After every row comes roughly how far along a hidden order it lies, from 0 to 10.
[-2 -6 -14 -1 7 -18 24 11 -13 -22 -4 -29 9 24 -41 1 -4 10 -12 7 -16 6 -12 15 -8 -14] -> 9
[12 13 -11 -10 -2 -2 -14 -12 4 22 -1 21 -14 -7 -1 -23 12 -1 -3 5 21 -10 2 -25 29 13] -> 0
[-5 -1 -16 0 6 -11 21 11 -7 -14 -6 -18 6 24 -41 2 2 9 -12 5 -10 6 -18 17 -9 -16] -> 8
[10 -3 5 -1 1 18 -11 -17 14 27 13 16 -9 -4 45 -4 3 3 21 -3 19 10 18 -8 11 7] -> 3
[2 -19 5 2 5 -4 19 13 -9 -25 -2 -30 6 24 -5 11 -11 11 2 3 -21 14 0 27 -23 -17] -> 10
[25 11 0 -6 -1 9 -17 -8 2 20 11 48 -17 -14 33 -9 3 -8 11 -5 10 -2 7 -25 16 13] -> 2
[-1 -4 -8 0 7 -2 15 14 -2 -12 -1 -21 -5 25 -24 4 -3 14 -2 6 -10 7 -11 19 -8 -14] -> 7
[24 12 0 0 2 18 -18 -12 19 33 14 47 -23 -8 40 -5 6 -2 22 -6 17 4 8 -18 27 8] -> 0
[5 14 -10 -10 -4 -4 -17 -11 4 11 -2 27 -13 -11 10 -26 7 -2 -4 6 20 -13 1 -34 29 15] -> 0
[20 -13 -8 -2 9 5 6 5 -3 -19 4 -3 -20 24 -3 -5 -20 31 3 6 -9 7 -11 3 9 -16] -> 7
[7 14 -15 -12 2 -6 -5 -8 1 19 1 6 -8 1 -2 -20 11 -3 -4 6 22 -2 -2 -19 15 8] -> 3
[16 14 -8 -14 -3 -6 2 -1 1 -6 -3 2 -7 -3 -18 -9 -5 -4 -12 5 0 1 -8 -19 18 1] -> 5
[5 21 -8 -3 7 -2 10 -1 1 19 7 -20 7 17 -2 -2 12 -3 -6 2 2 8 -2 12 -7 -10] -> 6
[24 14 6 1 -2 26 -23 -9 19 32 14 49 -21 -14 52 0 3 -4 23 -9 14 1 12 -17 27 8] -> 0
[-3 -7 -17 -6 7 -25 27 12 -18 -29 -8 -27 8 20 -52 -1 -8 6 -13 10 -20 2 -19 9 -10 -17] -> 10
[22 16 -10 -15 -2 -6 -9 -14 0 6 1 11 -13 -4 -8 -19 0 -3 -8 6 11 -5 1 -25 22 9] -> 3
[16 5 -20 -13 -1 -3 2 -10 1 -3 -5 -2 -10 6 -34 -19 2 7 -11 11 18 0 -10 -19 23 -1] -> 4
[14 23 -3 -10 1 -7 -1 -1 -1 15 5 5 0 -1 7 -9 6 -17 -7 1 3 2 0 -15 3 4] -> 5
[23 20 -5 -16 -12 -12 -10 6 -5 -30 -18 8 -20 -21 -39 -17 -16 -10 -20 8 -3 -14 -16 -38 33 4] -> 4
[1 20 -5 2 6 15 -6 -18 18 63 18 16 5 1 32 -8 33 -7 12 -6 31 5 13 3 1 8] -> 0
[12 -11 9 0 12 8 3 5 0 -12 10 -3 -7 22 17 1 -10 24 9 0 -15 8 5 15 -13 -5] -> 8
[20 -14 16 1 11 2 2 4 -2 -12 11 -6 -13 20 40 -2 -12 23 15 2 -16 5 5 6 -7 -6] -> 8
[-3 -22 0 1 5 -3 21 11 -12 -25 -6 -36 3 24 -29 7 -12 19 -2 5 -11 9 -7 24 -12 -17] -> 9
[22 -13 15 -2 7 1 -9 5 -4 -17 7 11 -14 10 24 -5 -17 21 11 1 -13 -1 9 -7 2 0] -> 7
[27 13 -4 -10 -1 1 -15 -7 5 11 4 35 -14 -10 7 -15 1 -3 7 2 12 -4 0 -35 28 11] -> 1
[28 -2 8 -1 -1 27 -20 -14 19 22 12 32 -22 -5 46 -3 -3 6 26 -4 18 6 13 -13 21 8] -> 1
[14 -6 9 -4 5 -1 -10 3 -3 -8 6 6 -12 5 29 -8 -8 12 8 2 -6 -2 9 -11 3 0] -> 6
[2 -26 4 -1 2 -6 19 14 -12 -43 -12 -40 2 19 -26 10 -19 13 -5 7 -21 6 -7 17 -13 -16] -> 10
[5 -9 6 2 4 0 6 12 -7 -20 -5 -21 -1 18 -9 3 -12 14 -3 3 -19 2 -3 12 -11 -11] -> 8
[28 6 -14 -10 -1 -2 -16 -12 5 4 -1 28 -25 -4 8 -24 -5 9 3 8 8 -6 -3 -32 40 10] -> 1
[30 2 8 -1 -2 28 -21 1 21 15 11 47 -31 -9 48 -4 -9 -2 23 -3 7 1 9 -19 34 12] -> 1
[20 -7 12 -4 -2 15 -18 -10 11 11 10 20 -15 -13 47 -4 -7 0 12 -3 12 3 17 -18 15 11] -> 3
[8 -13 -15 -2 7 -15 21 13 -14 -32 -7 -24 2 24 -38 3 -10 15 -9 10 -17 8 -20 13 -5 -19] -> 9
[-5 -4 -3 2 5 -8 19 14 -8 -7 -5 -26 10 19 -21 7 -1 7 -6 3 -15 6 -9 20 -15 -13] -> 8
[8 5 -15 -8 -1 -5 15 8 -4 -12 -8 -18 4 11 -37 -1 -5 2 -12 6 -4 4 -23 3 3 -12] -> 6
[4 -5 -13 -4 2 -17 16 18 -12 -34 -11 -16 -7 16 -44 -1 -12 8 -14 9 -21 -1 -21 2 7 -16] -> 8
[25 9 -5 -5 1 11 -16 -12 17 23 12 42 -18 -6 33 -13 0 2 12 1 19 0 4 -25 31 9] -> 1
[17 13 -5 -7 -2 4 -22 -12 10 31 5 38 -21 -15 12 -17 1 0 3 1 13 -8 1 -32 36 14] -> 0
[31 5 -1 -11 3 -2 -4 -3 4 5 10 11 -13 0 14 -12 -10 1 3 6 3 3 -1 -20 15 4] -> 5
[15 13 -9 -8 -2 0 -18 -11 8 22 2 32 -15 -9 5 -21 7 -2 0 2 20 -8 -3 -32 31 13] -> 0
[28 3 2 -4 0 16 -16 -10 14 17 12 39 -24 -7 37 -9 -3 1 17 -3 11 3 7 -21 29 9] -> 2
[37 8 1 -5 -2 14 -21 -6 12 8 8 55 -30 -14 39 -10 -12 1 16 -2 3 -3 1 -35 40 9] -> 1
[27 1 8 -4 -2 18 -20 -8 11 0 7 33 -24 -10 39 -5 -12 5 20 1 7 2 12 -18 23 9] -> 3
[21 -17 16 2 10 7 -11 -3 0 -4 9 18 -17 9 47 -6 -13 21 22 0 -11 3 13 -4 0 0] -> 6
[20 -12 13 -2 5 3 -12 -4 0 -1 8 20 -20 -4 37 -7 -8 12 17 0 2 2 12 -15 5 4] -> 5
[15 16 -3 -7 -3 5 -22 -9 10 18 2 39 -17 -14 15 -16 6 -5 2 0 18 -9 2 -37 37 13] -> 0
